Here is a tiny trained network, its code and every weight. The questions are about switching its units off for an input and a class, where a switched-off unit gives its printed mean instead of its output.

import numpy as np


def w(rows, s, z=0):
    codes = np.array(rows[::2]) - 128.0
    scale = np.full(codes.shape[1], s)
    scale[-1] = z or s
    return codes * scale


def f(y):
    return np.maximum(y, 0)


def log_softmax(a):
    a = a - a.max(-1, keepdims=True)
    return a - np.log(np.exp(a).sum(-1, keepdims=True))


def net(x, mask):
    res = np.array(x, float).reshape(1, 8) / 4 @ E
    y = f(res @ A[0][:, :-1].T + A[0][:, -1])
    res = res + np.where(mask, y, B[0][:, -1]) @ B[0][:, :-1]
    return log_softmax(res[-1] @ U[:, :-1].T + U[:, -1])


A, B = {}, {}
E = w([
[209,81,53],'x0',
[133,120,107],'x1',
[103,106,254],'x2',
[96,151,156],'x3',
[150,207,159],'x4',
[174,188,169],'x5',
[82,252,20],'x6',
[138,112,148],'x7',
],0.007)
A[0] = w([
[147,166,168,176],'N0',
[170,111,96,152],'N1',
[181,106,62,173],'N2',
[179,202,122,254],'N3',
[58,249,73,198],'N4',
[93,211,114,162],'N5',
[122,184,117,149],'N6',
[153,98,143,174],'N7',
[92,168,18,142],'N8',
[74,76,161,109],'N9',
[117,185,231,181],'N10',
[194,74,4,163],'N11',
[198,171,181,179],'N12',
[128,21,115,150],'N13',
[170,109,153,150],'N14',
[65,155,123,131],'N15',
],0.012,0.0036)
B[0] = w([
[232,133,160,166],'N0',
[54,140,85,156],'N1',
[158,155,92,178],'N2',
[115,234,108,198],'N3',
[160,243,175,246],'N4',
[172,255,132,197],'N5',
[47,239,151,172],'N6',
[93,175,15,157],'N7',
[136,170,184,215],'N8',
[123,183,205,165],'N9',
[205,182,78,204],'N10',
[192,146,52,209],'N11',
[199,144,68,177],'N12',
[85,159,104,186],'N13',
[105,136,65,157],'N14',
[137,143,168,161],'N15',
],0.0067,0.013)
U = w([
[40,147,53,128],'0',
[128,121,134,68],'1',
[202,131,99,172],'2',
[128,164,154,118],'3',
[63,145,155,177],'4',
[153,10,184,2],'5',
[219,92,168,123],'6',
[116,125,41,109],'7',
],0.014,0.0083)

Each question gives the input, the list of numbers given to net, and the class t.
The units are the neurons (one row each of A and B). Each row of codes is followed by its name. A weight is (code - 128) times the scale printed after its matrix; where a second scale follows, it is the last column's (A, B and U).
mask holds one flag per neuron, in row order. A switched-off neuron (its flag False) gives its mean, the last column of its row in B, instead of its output. The means were averaged over made-up inputs and are rounded, as every weight is.
A unit's drop is (log p(t) with every unit on - log p(t) with that unit switched off) / (log p(t) with every unit on - log p(t) with every unit switched off).
The circuit of an input: a set's keep is (log p(t) with only the set's units on - log p(t) with every unit switched off) / (log p(t) with every unit on - log p(t) with every unit switched off). Starting from the 12 units with the biggest drops (on a tie, the unit counted first), units are removed one at a time, each time the one whose removal leaves the highest keep (on an exact tie, the one counted first), for as long as the keep stays at least 0.8.
units of the circuit, in order: the units of the circuit, biggest drop first
unit that matters most: the unit with the biggest drop
top k neurons: the k neurons with the biggest drops, biggest first
drop of u: that unit's drop, to one decimal
input [2,-7,-6,4,-4,-7,8,-8], class 2: unit that matters most	N11
input [0,1,-1,3,-3,-5,0,6], class 0: units of the circuit, in order	(N4, N0)
input [-4,3,4,8,2,8,0,-5], class 2: top 2 neurons	(N10, N12)
input [-6,-2,-2,3,-8,4,7,4], class 3: top 2 neurons	(N4, N5)
input [-1,-1,7,-2,-3,6,-7,7], class 2: units of the circuit, in order	(N7, N10)
input [8,2,2,0,-2,-7,1,0], class 7: top 2 neurons	(N11, N4)
input [3,-4,6,8,4,4,0,-3], class 6: units of the circuit, in order	(N0, N13)
input [-3,7,2,7,-7,-4,-2,-5], class 4: top 2 neurons	(N9, N11)
input [-4,-8,4,1,-4,7,-6,5], class 2: top 4 neurons	(N10, N7, N12, N14)
input [-4,4,-4,1,1,-1,-3,-5], class 4: top 3 neurons	(N11, N10, N12)
input [-8,1,0,5,1,5,-4,7], class 2: top 2 neurons	(N10, N12)
input [7,7,2,1,4,-7,8,5], class 3: top 2 neurons	(N8, N4)
input [-3,-1,-3,4,-4,-6,8,3], class 3: drop of N4	0.2
input [-7,7,0,-8,-3,-7,-8,-5], class 4: unit that matters most	N9
input [-3,2,1,-7,-8,5,-1,-8], class 0: drop of N5	0.1
input [-4,-7,7,-5,-3,6,4,-5], class 2: drop of N12	0.2
input [4,-6,-4,-1,3,3,7,2], class 3: drop of N6	0.2
